Each row, then one of two labels for whether it has a hidden trait; a new part has new ones:
(in the rows, 128 means zero)
[124 142 128 133 123 121 105 152 126 124 133 130 127 139 202 131 114 140
 166 130 136 131 132 127]	cg
[116 133 129 131 158 117 102 138 125 125 131 127 107 135 197 126 117 125
 148 136 133 127 133 133]	cg
[113 129 111 128 146 126 153 125 135 139 130 127 142 127 151 119 110  99
 127 124 151 137 130 137]	Br
[111 115 147 129 169 116 102 152 121 126 130 125 111 133 185 128 118 120
 158 142 132 132 134 139]	cg
[113 117 125 131 162 121 110 142 123 127 130 126 114 134 225 124 115 123
 147 135 137 128 132 134]	cg
[132 140 131 127 120 120 126 130 130 132 131 126 113 123 139 135 129 132
 130 126 117 135 129 126]	Br
[129 144 142 127  94 128  84 122 124 113 133 130 108 121  98 132 157 145
 124 130 106 124 133 121]	Br
[128 136 132 133 124 127 111 135 124 125 134 126 103 141 206 126 114 143
 148 125 139 126 134 127]	cg
[121 132 111 133 122 128 117 131 127 126 132 128 108 139 251 121 112 134
 138 123 143 124 131 127]	cg
[126 139 133 127 118 126 109 124 128 124 131 129 119 123 127 129 138 130
 127 127 118 129 131 127]	Br
[130 148 135 133 117 123 104 139 125 124 135 127 104 141 186 130 116 141
 156 128 135 127 134 127]	cg
[114 129 115 133 145 122 108 157 127 126 129 131 136 134 241 127 112 126
 154 134 136 129 129 131]	cg
[128 156 112 136  93 128 106 154 130 124 133 133 138 140 227 131 113 149
 166 122 139 129 130 121]	cg
[128 146 131 129 137 136 121 122 126 126 131 128 143 133  97 118 120 115
 125 129 142 127 130 131]	Br
[128 126 134 132 129 129 114 129 122 127 134 123  97 143 213 125 115 140
 146 126 140 127 133 130]	cg
[129 125 124 125  97 118  96 130 127 121 129 129  96 109 186 142 160 152
 116 126  86 129 127 116]	Br
[121 117 120 133 132 131 116 148 123 128 131 127 127 138 254 124 114 135
 153 127 142 131 132 130]	cg
[123 127 136 132 134 125 107 157 123 127 132 128 123 138 205 131 116 137
 165 131 136 134 132 131]	cg
[150 150 138 130 143 135 114 134 123 126 128 126 144 132 119 128 117 138
 125 130 123 123 123 121]	Br
[125 125 148 130 152 123 106 122 120 124 135 120  78 140 173 123 118 133
 139 133 135 125 136 134]	cg
[131 128 150 131 124 127 107 152 119 126 135 124 111 142 173 132 120 144
 168 131 137 135 135 131]	cg
[112 141 122 132 156 113 101 147 128 122 130 130 121 133 203 127 115 122
 153 137 132 126 131 132]	cg
[146 150 141 128 131 121 126 135 130 133 130 124 122 128 114 137 116 136
 133 127 120 134 125 124]	Br
[110 136 120 127 116 134 113 113 127 121 132 131 132 125 110 117 140 111
 122 127 138 127 137 134]	Br
[129 130 116 128 141 131 128 128 128 131 127 128 140 125 178 125 123 126
 120 127 126 129 126 126]	Br
[120 129 114 128 135 132 125 122 129 128 129 129 140 124 157 119 128 115
 119 127 134 129 130 130]	Br
[123 117  97 128 167 126 167 136 136 148 125 126 149 121 235 124 101 106
 119 123 141 139 122 131]	Br
[110 132 106 133 151 121 112 152 130 126 129 132 137 132 255 124 113 122
 151 132 137 127 129 131]	cg
[126 132 119 128 130 128 127 129 130 130 129 128 133 124 148 125 124 121
 123 126 130 131 128 129]	Br
[115 142 119 135 134 117 102 165 128 124 130 133 144 134 214 131 114 131
 170 134 133 132 130 129]	cg
[124 126 133 132 137 125 111 138 123 126 132 126 108 137 215 127 115 136
 149 130 138 128 133 131]	cg
[111 108 120 129 171 123 118 128 123 128 129 125 102 133 245 119 115 120
 133 134 139 126 132 137]	cg
[117 149 132 132 143 113  96 146 128 122 132 129 115 136 182 130 115 130
 155 137 132 128 133 131]	cg
[123 127 111 134 120 131 120 135 125 128 132 128 118 139 255 122 107 141
 144 121 142 125 131 127]	cg

Part 2:
[179 120 139 120 109  87 154 101 116 122 123 148 127  99 145 118 126 164
 127 129 167 108 151  90 129 139  58 163 132  76]	<7>
[167  86 143 143 107  86 159  98 143 106 135 148 144 108 156 122 126 144
 124 118 145 112 178  90 130 123  56 142 112  76]	<7>
[163 101 145 157 120  89 154  95 153 117 114 140 157 118 149 114 117 135
 121 115 129 120 170 108 132 121  84 137 103  85]	<7>
[155  74 113 109 117  36 144 108 178 138 142 153 155 167 124  74 126 150
  90  91 125 133 134  99 138 133  93 133 149  81]	<8>
[173  72 140  91 152 105 146 130 202 177 127 129 166 164 200  85 125 142
  80  90  97 193  92 120 134 127  64 108 107 138]	<8>
[123 124 131 107  92  75 141  83  87  91 111 144  99 117 121 118 160 130
 125 118 158 123 112  86 123 121 109 141 110  85]	<8>
[157  37 119 112 111  37 158  78 153 129 100 161 129 148 123 108 113 133
  97 107 132 149 154 102 113  96 165 122  99 138]	<8>
[169  72 137  76 135  77 152 126 183 164 166 139 170 153 191  76 148 153
  84  88 126 185  82  99 134 127  41 123 129 107]	<8>
[165 101 133 118 101  85 161  99 103 117 143 163 131 101 155 124 140 154
 123 130 169 110 180  97 125 134  76 166 114  77]	<7>
[134  70 110 104 105  13 146  97 144 123 146 162 139 156 109  85 133 147
  92  93 144 126 133  83 129 127 114 143 137  75]	<8>
[198 117 135 149 125 102 149  84 166 151 115 145 133 120 145 138 117 142
 130 125 119 109 204 128 124 124 118 147 102 114]	<7>
[148  79 127  76 143  74 149 119 185 170 178 141 167 155 177  80 149 149
  79  93 121 181  96 106 127 126  59 121 122 108]	<8>
[140  75 133  61 127  85 158 125 154 152 138 148 147 135 205  83 131 160
  94  98 140 189  73  83 122 121  70 122 118 116]	<8>
[171  37 140  75 130  83 155 107 190 164 162 152 184 158 188  96 152 139
  77  76 118 186 109 110 134 111  43 122 116 100]	<8>
[147  92 105 113 132  42 139 112 186 149 174 139 164 163 122  83 137 148
  99  92 117 140 124 112 132 133 101 130 137  87]	<8>
[145 120 134 101  97  91 134 127 100 104 113 144 140 124 100 101 145 143
 108 113 130 142 110  95 137 145  85 137 132 114]	<8>
[ 91 106 133  84  93 110 134 122  64 109 144 153 139 122  97 116 145 148
 108 117 141 142 118 103 133 146  82 142 138  82]	<8>
[165  79 120 104 113  52 150 123 177 132 120 156 154 164 114  67 114 158
  91  90 132 136 114  82 142 138  83 135 151  70]	<8>
[144  82 122  78 132  60 143 124 181 156 185 141 172 159 159  77 153 151
  96  81 123 161 107 102 133 131  55 130 131  96]	<8>
[161  53 119  91 123   1 145 115 187 146 188 160 166 170 136  75 146 146
  94  85 124 142 117  98 142 131  59 139 136  71]	<8>
[143 110 138 128 107  73 163  96 116  97 136 139 135  95 141 130 126 144
 130 118 161 109 155  73 121 122  78 143 120  67]	<7>
[191  81 144 154 113  85 158  78 170 121 114 151 151 119 144 137 121 133
 123 112 122 111 190 109 133 113 112 145  98  89]	<7>
[187 112 156 135 117 113 154 134 160 136 119 141 110 133 178 114 117 128
 117 119 153 120 107 116 153 114  54 129 163  68]	<8>
[173 113 139 126 105  97 168 101 115 111 136 167 141  82 158 128 144 153
 125 130 158 113 175 105 127 136  78 161 112  60]	<7>
[121 115 131 109  99  85 137 112 116 106 109 140 128 125 100 121 153 124
 107 115 127 134 128 108 129 132 116 133 101 103]	<8>
[146 102 133 131 100  73 134  94 124 102 105 138 119 128 122 126 161 108
 116 117 125 125 140 106 128 111 137 128  87 108]	<8>
[163  64 141 118 123 152 140 123 138 140 149 167 161 135 108 134 121 140
 101 115 115 156 156 146 143 125  79 129 150  88]	<8>
[185  69 142  84 139  87 151 128 206 173 158 139 187 163 201  71 141 155
  81  84 113 185  87 106 145 141  27 119 134 104]	<8>
[167 102 145 145 142 142 137 128 175 140 147 144 124 135 158 142 108 134
 131 118 134 128 132 140 143 116  81 125 160  97]	<8>
[145  82 135  88 103 119 140 126  85 117 182 166 144 116 109 132 129 156
 116 119 149 138 142 126 134 131  75 143 163  66]	<8>
[178 110 137 114 115  90 153  95 130 124 122 145 129 113 151 128 120 151
 127 124 146 113 178 112 127 129  94 158 115  87]	<7>
[146  82 131 100 102 103 135 105  94 112 165 171 144 124  90 137 145 135
 109 109 125 139 166 124 126 122 109 123 128  92]	<8>
[173 104 128  96 121  56 142 137 197 147 149 155 178 166 142  56 130 164
  80  83 122 143  98  90 154 149  52 127 164  71]	<8>
